Below are the code and all the weights of a small trained network. Each question names an input and a target symbol and asks about switching units off, where a switched-off unit gives its printed mean instead of its output.

import numpy as np


def w(rows, s, z=0):
    codes = np.array(rows[::2]) - 128.0
    scale = np.full(codes.shape[1], s)
    scale[-1] = z or s
    return codes * scale


def f(y):
    return y / 2 * (1 + np.tanh(0.7978845608 * (y + 0.044715 * y**3)))


def softmax(a):
    e = np.exp(a - a.max(-1, keepdims=True))
    return e / e.sum(-1, keepdims=True)


def log_softmax(a):
    a = a - a.max(-1, keepdims=True)
    return a - np.log(np.exp(a).sum(-1, keepdims=True))


def net(x, mask):
    ids = ['ΛΨαβγδεηθμπστω'.index(c) for c in x.split()]
    T = len(ids)
    res = E[ids] + P[:T]
    u = 0
    for l in range(3):
        q, k, v = (res @ M[l].T for M in (Q, K, V))
        z = softmax(np.where(np.tri(T) > 0, q @ k.T / 2**0.5, -1e9)) @ v
        res = res + np.where(mask[u], z, O[l][:, -1]) @ O[l][:, :-1]
        u += 1
        y = f(res @ A[l][:, :-1].T + A[l][:, -1])
        res = res + np.where(mask[u : u + 4], y, B[l][:, -1]) @ B[l][:, :-1]
        u += 4
    return log_softmax(res[-1] @ U[:, :-1].T + U[:, -1])


Q, K, V, O, A, B = {}, {}, {}, {}, {}, {}
E = w([
[184,157,150,51],'Λ',
[124,83,88,145],'Ψ',
[124,190,76,179],'α',
[89,169,101,160],'β',
[106,144,243,188],'γ',
[223,67,245,96],'δ',
[138,121,67,171],'ε',
[74,95,162,94],'η',
[80,134,106,134],'θ',
[110,143,93,162],'μ',
[192,164,86,53],'π',
[210,93,1,135],'σ',
[112,153,214,162],'τ',
[178,112,213,3],'ω',
],0.017)
P = w([
[238,2,86,166],'0',
[57,155,201,52],'1',
[95,109,195,56],'2',
[80,107,185,66],'3',
[97,44,182,58],'4',
[81,125,157,105],'5',
[126,45,154,100],'6',
[116,29,163,79],'7',
[126,57,150,109],'8',
[114,55,146,103],'9',
[158,117,104,184],'10',
[179,93,102,195],'11',
[173,4,135,124],'12',
],0.0057)
Q[0] = w([
[151,252,138,141],'0.h0',
[212,254,166,179],'0.h0',
],0.0078)
K[0] = w([
[82,45,125,94],'0.h0',
[122,254,152,47],'0.h0',
],0.0086)
V[0] = w([
[8,162,138,13],'0.h0',
[112,2,149,185],'0.h0',
],0.008)
O[0] = w([
[254,40,211,80,5],'0.h0',
[253,224,134,234,251],'0.h0',
],0.0076,0.0032)
A[0] = w([
[67,39,140,205,250],'0.n0',
[255,218,40,19,159],'0.n1',
[116,105,27,46,26],'0.n2',
[144,84,119,48,113],'0.n3',
],0.0064,0.0022)
B[0] = w([
[137,228,161,142,210],'0.n0',
[62,8,174,133,252],'0.n1',
[120,81,203,34,149],'0.n2',
[135,85,48,216,143],'0.n3',
],0.011,0.0039)
Q[1] = w([
[29,73,137,41],'1.h0',
[4,183,203,86],'1.h0',
],0.0039)
K[1] = w([
[94,43,194,239],'1.h0',
[223,72,223,254],'1.h0',
],0.0038)
V[1] = w([
[125,93,115,30],'1.h0',
[80,254,129,82],'1.h0',
],0.0085)
O[1] = w([
[125,102,255,239,4],'1.h0',
[50,135,226,184,32],'1.h0',
],0.0072,0.0024)
A[1] = w([
[254,118,110,100,255],'1.n0',
[118,219,104,101,88],'1.n1',
[228,199,85,95,57],'1.n2',
[148,190,233,154,82],'1.n3',
],0.0084,0.0056)
B[1] = w([
[72,236,129,121,254],'1.n0',
[181,70,61,157,182],'1.n1',
[206,135,247,53,153],'1.n2',
[218,1,103,155,139],'1.n3',
],0.0098,0.0061)
Q[2] = w([
[121,219,147,205],'2.h0',
[200,15,255,82],'2.h0',
],0.0066)
K[2] = w([
[200,194,115,93],'2.h0',
[103,102,227,251],'2.h0',
],0.012)
V[2] = w([
[254,207,186,16],'2.h0',
[39,172,241,157],'2.h0',
],0.0086)
O[2] = w([
[124,105,254,198,169],'2.h0',
[7,224,76,226,1],'2.h0',
],0.0096,0.0093)
A[2] = w([
[46,183,118,151,70],'2.n0',
[108,187,141,59,254],'2.n1',
[88,143,126,105,80],'2.n2',
[97,252,7,186,147],'2.n3',
],0.012,0.0057)
B[2] = w([
[106,78,93,254,151],'2.n0',
[73,190,103,91,225],'2.n1',
[189,57,221,61,123],'2.n2',
[58,86,134,129,255],'2.n3',
],0.013,0.0067)
U = w([
[75,2,148,63,2],'Λ',
[186,49,196,124,92],'Ψ',
[90,70,129,153,106],'α',
[133,84,173,153,155],'β',
[74,159,194,74,144],'γ',
[100,26,113,161,144],'δ',
[83,102,126,101,100],'ε',
[174,198,102,101,192],'η',
[91,132,177,52,207],'θ',
[127,140,162,163,87],'μ',
[189,178,76,110,165],'π',
[153,67,22,117,92],'σ',
[194,82,110,65,138],'τ',
[132,213,194,100,116],'ω',
],0.01,0.0063)

Each question gives the input, a string of symbols that net reads in full, and the target symbol t.
The units are the heads (2 rows each of Q, K, V and O) and the neurons (one row each of A and B). Each row of codes is followed by its name. A weight is (code - 128) times the scale printed after its matrix; where a second scale follows, it is the last column's (O, A, B and U).
mask holds one flag per unit, layer by layer, with each layer's heads first. A switched-off unit (its flag False) gives its mean, the last column of its rows in O or B, instead of its output. The means were averaged over made-up inputs and are rounded, as every weight is.
A unit's drop is (log p(t) with every unit on - log p(t) with that unit switched off) / (log p(t) with every unit on - log p(t) with every unit switched off).
The circuit of an input: a set's keep is (log p(t) with only the set's units on - log p(t) with every unit switched off) / (log p(t) with every unit on - log p(t) with every unit switched off). Starting from the 12 units with the biggest drops (on a tie, the unit counted first), units are removed one at a time, each time the one whose removal leaves the highest keep (on an exact tie, the one counted first), for as long as the keep stays at least 0.8.
units of the circuit, in order: the units of the circuit, biggest drop first
unit that matters most: the unit with the biggest drop
top k neurons: the k neurons with the biggest drops, biggest first
top k neurons in layer l: the k neurons of layer l with the biggest drops, biggest first
input π γ Ψ ω Λ Λ ε, target δ: units of the circuit, in order : 2.h0; 1.h0; 2.n0; 0.h0
input Ψ ε π π ε Ψ μ, target Ψ: top 3 neurons : 1.n2; 0.n1; 1.n1
input Λ ε π Ψ Ψ Ψ γ Λ θ Ψ, target α: top 2 neurons in layer 0 : 0.n1; 0.n3
input Ψ π ε, target Ψ: units of the circuit, in order : 1.h0; 2.h0; 1.n2; 0.n1
input δ σ θ ω ε Ψ ε, target β: top 2 neurons : 1.n2; 1.n0
input γ α ω δ, target ω: units of the circuit, in order : 0.n1; 2.h0
input δ μ Ψ Ψ Ψ Ψ Ψ, target β: top neuron : 1.n2
input σ θ η, target σ: units of the circuit, in order : 0.h0; 2.h0
input ε τ ε Λ δ τ ε Ψ γ σ β, target τ: top 2 neurons : 1.n1; 0.n1
input ε ε μ ε π α ε, target τ: top 3 neurons in layer 1 : 1.n1; 1.n0; 1.n2
input ε Λ β Λ ε Ψ Ψ σ η σ Ψ β Ψ, target τ: top 3 neurons in layer 1 : 1.n1; 1.n0; 1.n2
input ω γ π Λ γ ω γ Ψ σ ε Ψ Ψ β, target ω: top 2 neurons in layer 2 : 2.n3; 2.n0
input σ Ψ ε ε Ψ Ψ π Ψ η γ μ, target σ: top 3 neurons : 0.n1; 1.n0; 0.n2
input ε μ δ Ψ Ψ Ψ Ψ Λ Ψ μ, target τ: units of the circuit, in order : 0.h0; 1.h0; 2.h0; 1.n1
input π π Ψ β ε, target δ: top 2 neurons : 0.n2; 2.n0
input Ψ Ψ θ ε ε Λ β, target Ψ: unit that matters most : 1.h0
input π Λ σ Λ Ψ Ψ η Ψ, target δ: units of the circuit, in order : 1.h0; 2.h0; 0.h0; 2.n0
input γ Ψ Ψ, target η: units of the circuit, in order : 0.h0; 2.n3; 0.n1
input μ Ψ π σ Λ Ψ Ψ μ Ψ, target π: top 2 neurons in layer 0 : 0.n1; 0.n2
input ε δ Ψ γ σ σ Λ Ψ Ψ, target τ: unit that matters most : 0.h0
input π β η Ψ Ψ Ψ δ ε σ Ψ β, target δ: top 3 neurons in layer 0 : 0.n1; 0.n2; 0.n0
input Ψ δ σ ε β β Ψ Ψ, target Ψ: units of the circuit, in order : 1.h0; 2.h0; 1.n2; 0.h0
input μ α π Λ θ α δ Ψ ε Ψ Ψ γ Ψ, target π: top 2 neurons : 1.n1; 0.n1
input π ω Λ Λ γ ε, target α: top 4 neurons : 1.n0; 0.n2; 2.n0; 1.n1
input Λ θ ω η θ π ε μ, target α: top 2 neurons : 1.n0; 2.n0
input δ Ψ Λ ε, target β: units of the circuit, in order : 2.h0; 1.h0; 1.n2
